Here is a tiny trained network, its code and every weight. The questions are about switching its units off for an input and a class, where a switched-off unit gives its printed mean instead of its output.

import numpy as np


def w(rows, s, z=0):
    codes = np.array(rows[::2]) - 128.0
    scale = np.full(codes.shape[1], s)
    scale[-1] = z or s
    return codes * scale


def norm(h):
    return h / np.sqrt((h * h).mean(-1, keepdims=True) + 1e-5)


def f(y):
    return np.maximum(y, 0)


def log_softmax(a):
    a = a - a.max(-1, keepdims=True)
    return a - np.log(np.exp(a).sum(-1, keepdims=True))


def net(x, mask):
    res = np.array(x, float).reshape(1, 4) / 4 @ E
    u = 0
    for l in range(2):
        y = f(norm(res) @ A[l][:, :-1].T + A[l][:, -1])
        res = res + np.where(mask[u : u + 8], y, B[l][:, -1]) @ B[l][:, :-1]
        u += 8
    return log_softmax(norm(res)[-1] @ U[:, :-1].T + U[:, -1])


A, B = {}, {}
E = w([
[152,124,169,190,136,114,119,89,121,33],'x0',
[98,205,24,189,118,66,179,115,185,177],'x1',
[254,64,88,241,64,137,209,112,133,223],'x2',
[150,204,159,92,108,130,206,88,13,121],'x3',
],0.0064)
A[0] = w([
[138,144,104,91,118,107,194,106,62,162,181],'L0N0',
[88,153,48,126,92,36,163,189,185,145,42],'L0N1',
[55,90,166,105,230,159,103,127,142,51,62],'L0N2',
[63,114,152,109,195,159,11,95,178,28,161],'L0N3',
[129,168,72,196,121,124,179,167,143,192,76],'L0N4',
[65,228,146,2,162,142,112,91,93,95,6],'L0N5',
[89,188,64,138,98,98,106,130,142,166,31],'L0N6',
[59,172,51,90,140,117,106,150,158,130,82],'L0N7',
],0.0081,0.0013)
B[0] = w([
[73,195,173,98,139,110,98,122,75,81,180],'L0N0',
[105,141,119,133,152,208,167,81,159,155,189],'L0N1',
[99,56,159,69,55,66,72,184,86,120,212],'L0N2',
[88,93,163,83,59,136,65,195,119,75,246],'L0N3',
[206,111,115,141,150,86,120,122,157,86,188],'L0N4',
[209,32,212,74,13,2,81,222,26,120,233],'L0N5',
[129,150,157,124,153,190,143,71,99,169,172],'L0N6',
[108,238,172,128,112,187,201,124,150,161,189],'L0N7',
],0.0096,0.011)
A[1] = w([
[91,220,179,160,89,208,157,120,131,159,179],'L1N0',
[134,244,165,185,165,70,157,110,117,71,90],'L1N1',
[126,255,22,125,200,106,176,129,126,150,39],'L1N2',
[76,144,239,43,167,226,53,152,133,107,193],'L1N3',
[220,69,103,150,208,125,115,95,113,81,82],'L1N4',
[157,86,85,162,92,181,32,132,184,87,162],'L1N5',
[132,235,109,135,144,125,199,103,45,136,68],'L1N6',
[204,81,117,168,185,89,132,108,141,131,3],'L1N7',
],0.0071,0.0039)
B[1] = w([
[82,172,66,101,119,159,204,41,101,156,182],'L1N0',
[121,141,155,93,113,159,107,99,168,206,174],'L1N1',
[88,222,254,135,44,126,215,99,48,195,162],'L1N2',
[111,131,38,150,140,161,116,159,113,44,254],'L1N3',
[99,92,102,153,157,29,79,241,163,138,163],'L1N4',
[173,180,137,139,187,51,123,116,79,154,179],'L1N5',
[121,135,217,92,126,156,227,29,170,189,178],'L1N6',
[104,89,72,171,201,140,107,178,185,154,153],'L1N7',
],0.0079,0.0093)
U = w([
[57,149,39,113,160,235,118,107,163,43,25],'0',
[140,184,173,112,119,175,218,20,152,212,234],'1',
[128,53,201,33,47,44,33,185,53,51,175],'2',
[202,59,50,209,248,43,78,190,191,164,3],'3',
],0.012,0.0052)

Each question gives the input, the list of numbers given to net, and the class t.
The units are the neurons (one row each of A and B). Each row of codes is followed by its name. A weight is (code - 128) times the scale printed after its matrix; where a second scale follows, it is the last column's (A, B and U).
mask holds one flag per neuron, layer by layer. A switched-off neuron (its flag False) gives its mean, the last column of its row in B, instead of its output. The means were averaged over made-up inputs and are rounded, as every weight is.
A unit's drop is (log p(t) with every unit on - log p(t) with that unit switched off) / (log p(t) with every unit on - log p(t) with every unit switched off).
The circuit of an input: a set's keep is (log p(t) with only the set's units on - log p(t) with every unit switched off) / (log p(t) with every unit on - log p(t) with every unit switched off). Starting from the 12 units with the biggest drops (on a tie, the unit counted first), units are removed one at a time, each time the one whose removal leaves the highest keep (on an exact tie, the one counted first), for as long as the keep stays at least 0.8.
circuit, biggest first: the units of the circuit, biggest drop first
top k neurons: the k neurons with the biggest drops, biggest first
top k neurons in layer l: the k neurons of layer l with the biggest drops, biggest first
drop of u: that unit's drop, to one decimal
input [-7,4,7,-5], class 3: top 2 neurons => (L0N4, L0N7)
input [5,2,4,8], class 1: circuit, biggest first => (L0N5)
input [-1,-8,5,4], class 0: circuit, biggest first => (L0N5, L0N2, L1N3)
input [-5,4,-6,-7], class 0: top 3 neurons => (L0N7, L0N1, L1N3)
input [0,3,-4,-8], class 0: top 3 neurons in layer 0 => (L0N5, L0N7, L0N1)
input [-2,3,-2,-4], class 0: top 2 neurons => (L1N3, L0N3)
input [-2,-1,2,4], class 1: top 2 neurons in layer 0 => (L0N5, L0N3)
input [3,5,2,-4], class 1: top 2 neurons in layer 0 => (L0N5, L0N1)
input [3,-4,4,7], class 1: top 3 neurons in layer 0 => (L0N5, L0N3, L0N2)
input [-2,4,7,2], class 1: drop of L0N3 => 0.1
input [5,7,2,8], class 1: drop of L1N7 => 0.0
input [-4,2,7,-2], class 3: drop of L0N7 => 0.5
